Below is a small trained network, with its code and all its weights. Each question gives an input and a target symbol and asks what happens when units are switched off, that is, made to give their printed mean instead of their output.

import numpy as np


def w(rows, s, z=0):
    codes = np.array(rows[::2]) - 128.0
    scale = np.full(codes.shape[1], s)
    scale[-1] = z or s
    return codes * scale


def f(y):
    return np.maximum(y, 0)


def softmax(a):
    e = np.exp(a - a.max(-1, keepdims=True))
    return e / e.sum(-1, keepdims=True)


def log_softmax(a):
    a = a - a.max(-1, keepdims=True)
    return a - np.log(np.exp(a).sum(-1, keepdims=True))


def net(x, mask):
    ids = ['γδζηπω'.index(c) for c in x.split()]
    T = len(ids)
    res = E[ids] + P[:T]
    r = res
    for j in range(3):
        rows = slice(2 * j, 2 * j + 2)
        q, k, v = (r @ M[0][rows].T for M in (Q, K, V))
        z = softmax(np.where(np.tri(T) > 0, q @ k.T / 2**0.5, -1e9)) @ v
        o = O[0][rows]
        res = res + np.where(mask[j], z, o[:, -1]) @ o[:, :-1]
    y = f(res @ A[0][:, :-1].T + A[0][:, -1])
    res = res + np.where(mask[3:15], y, B[0][:, -1]) @ B[0][:, :-1]
    return log_softmax(res[-1] @ U[:, :-1].T + U[:, -1])


Q, K, V, O, A, B = {}, {}, {}, {}, {}, {}
E = w([
[144,99,150,127,223,70],'γ',
[32,73,138,232,169,78],'δ',
[127,187,172,247,100,135],'ζ',
[213,144,219,41,121,193],'η',
[42,142,136,148,2,221],'π',
[32,30,114,16,130,129],'ω',
],0.0089)
P = w([
[145,198,86,84,165,155],'0',
[197,59,129,170,67,117],'1',
[67,159,170,128,211,236],'2',
[94,91,219,127,45,48],'3',
[91,106,138,146,200,238],'4',
[45,203,254,69,76,20],'5',
[100,81,135,155,201,227],'6',
],0.0098)
Q[0] = w([
[35,94,123,190,248,98],'head 0',
[142,75,167,10,149,138],'head 0',
[100,226,106,81,178,148],'head 1',
[190,63,59,195,147,175],'head 1',
[196,50,92,164,136,150],'head 2',
[136,103,180,136,103,92],'head 2',
],0.011)
K[0] = w([
[79,123,38,206,175,15],'head 0',
[175,70,115,12,158,100],'head 0',
[80,167,191,84,102,86],'head 1',
[111,169,79,124,207,211],'head 1',
[128,120,102,159,209,233],'head 2',
[172,83,139,164,120,100],'head 2',
],0.011)
V[0] = w([
[86,128,109,113,136,161],'head 0',
[178,158,140,61,54,134],'head 0',
[26,45,125,131,104,140],'head 1',
[140,94,110,10,95,254],'head 1',
[207,131,200,105,182,179],'head 2',
[113,219,133,198,50,200],'head 2',
],0.0084)
O[0] = w([
[168,124,79,149,165,105,145],'head 0',
[123,61,212,199,138,94,144],'head 0',
[203,116,161,223,172,192,182],'head 1',
[76,242,127,184,204,80,254],'head 1',
[2,158,144,123,100,88,216],'head 2',
[107,56,107,38,246,62,164],'head 2',
],0.0074,0.0034)
A[0] = w([
[246,83,140,107,115,181,52],'neuron 0',
[133,172,98,151,97,165,136],'neuron 1',
[167,70,116,75,35,105,137],'neuron 2',
[97,77,106,46,128,119,125],'neuron 3',
[182,128,145,181,40,140,82],'neuron 4',
[167,178,101,116,160,180,132],'neuron 5',
[88,107,137,115,45,146,176],'neuron 6',
[206,181,120,78,156,156,20],'neuron 7',
[121,75,97,144,125,150,252],'neuron 8',
[111,152,135,178,51,125,115],'neuron 9',
[99,155,132,167,174,125,78],'neuron 10',
[138,163,137,114,102,95,64],'neuron 11',
],0.012,0.0044)
B[0] = w([
[7,215,98,175,73,74,183],'neuron 0',
[135,101,123,108,177,73,167],'neuron 1',
[154,43,140,79,81,120,194],'neuron 2',
[185,172,102,150,148,51,160],'neuron 3',
[184,174,106,149,86,198,195],'neuron 4',
[75,139,99,99,142,64,209],'neuron 5',
[120,158,64,87,159,111,228],'neuron 6',
[138,159,47,106,128,91,140],'neuron 7',
[111,116,173,167,133,135,220],'neuron 8',
[169,174,73,101,194,133,200],'neuron 9',
[148,95,128,106,90,146,253],'neuron 10',
[130,138,83,104,151,148,157],'neuron 11',
],0.012,0.0049)
U = w([
[89,62,254,194,141,178,253],'γ',
[103,196,34,117,174,60,144],'δ',
[120,132,121,153,38,134,87],'ζ',
[199,116,75,64,126,189,67],'η',
[214,195,127,193,141,158,79],'π',
[159,66,132,106,109,77,47],'ω',
],0.0081,0.0054)

Each question gives the input, a string of symbols that net reads in full, and the target symbol t.
The units are the heads (2 rows each of Q, K, V and O) and the neurons (one row each of A and B). Each row of codes is followed by its name. A weight is (code - 128) times the scale printed after its matrix; where a second scale follows, it is the last column's (O, A, B and U).
mask holds one flag per unit, heads first, then neurons. A switched-off unit (its flag False) gives its mean, the last column of its rows in O or B, instead of its output. The means were averaged over made-up inputs and are rounded, as every weight is.
A unit's drop is (log p(t) with every unit on - log p(t) with that unit switched off) / (log p(t) with every unit on - log p(t) with every unit switched off).
The circuit of an input: a set's keep is (log p(t) with only the set's units on - log p(t) with every unit switched off) / (log p(t) with every unit on - log p(t) with every unit switched off). Starting from the 12 units with the biggest drops (on a tie, the unit counted first), units are removed one at a time, each time the one whose removal leaves the highest keep (on an exact tie, the one counted first), for as long as the keep stays at least 0.8.
units of the circuit, in order: the units of the circuit, biggest drop first
unit that matters most: the unit with the biggest drop
k most important neurons: the k neurons with the biggest drops, biggest first
heads that matter: for each layer, one digit per head in row order, 1 if its drop is at least 0.15 and else 0, layers parted by /
drop of u: that unit's drop, to one decimal
input γ π η π, target γ: heads that matter : 011
input δ δ η δ η ζ, target ζ: unit that matters most : head 1
input π η δ η, target δ: units of the circuit, in order : (head 2; head 1; neuron 6)
input ω η η π δ ζ, target γ: units of the circuit, in order : (head 2; head 1; neuron 6; neuron 9)
input γ ω η ω, target π: units of the circuit, in order : (head 2; head 1; neuron 4)
input ζ γ η ω η π, target π: units of the circuit, in order : (head 1; head 2; neuron 4)
input η ω δ π, target π: 2 most important neurons : (neuron 4; neuron 9)
input η η η, target γ: heads that matter : 100
input η η ζ π ω δ, target γ: units of the circuit, in order : (head 2; head 1; neuron 6)
input η η δ γ π, target δ: units of the circuit, in order : (head 0; neuron 6; neuron 1)
input π ω ω, target γ: units of the circuit, in order : (head 1; neuron 6; neuron 9)
input δ π η δ ζ η, target ζ: units of the circuit, in order : (head 1; neuron 0; head 2; neuron 2)
input η δ ζ ζ δ η, target ω: 2 most important neurons : (neuron 2; neuron 3)
input δ π η γ, target γ: heads that matter : 010
input ζ η η ζ, target δ: units of the circuit, in order : (neuron 9)
input π ζ η γ δ ω, target η: heads that matter : 011
input η η π ω η ζ, target π: units of the circuit, in order : (head 1; neuron 4; head 2)
input ω γ ω γ, target η: heads that matter : 011
input η ω η η, target π: heads that matter : 011
input π η η π, target δ: units of the circuit, in order : (neuron 6)
input δ γ η γ η ζ, target η: heads that matter : 010
input ω γ δ δ ω, target γ: units of the circuit, in order : (head 1; neuron 8)
input ω ζ π δ, target ω: 3 most important neurons : (neuron 2; neuron 3; neuron 6)
input ω δ ω η, target ζ: 3 most important neurons : (neuron 0; neuron 2; neuron 4)
input γ η π ζ η η, target ω: drop of head 1 : 1.0
input η η γ η, target δ: drop of head 1 : 0.5
input δ π η δ γ ω, target ζ: drop of neuron 0 : 0.8
input ω ζ η π, target ω: drop of neuron 2 : 0.7
input ζ δ π γ δ π, target η: most important neuron : (neuron 2)
input π η γ ω δ η, target π: 2 most important neurons : (neuron 4; neuron 9)
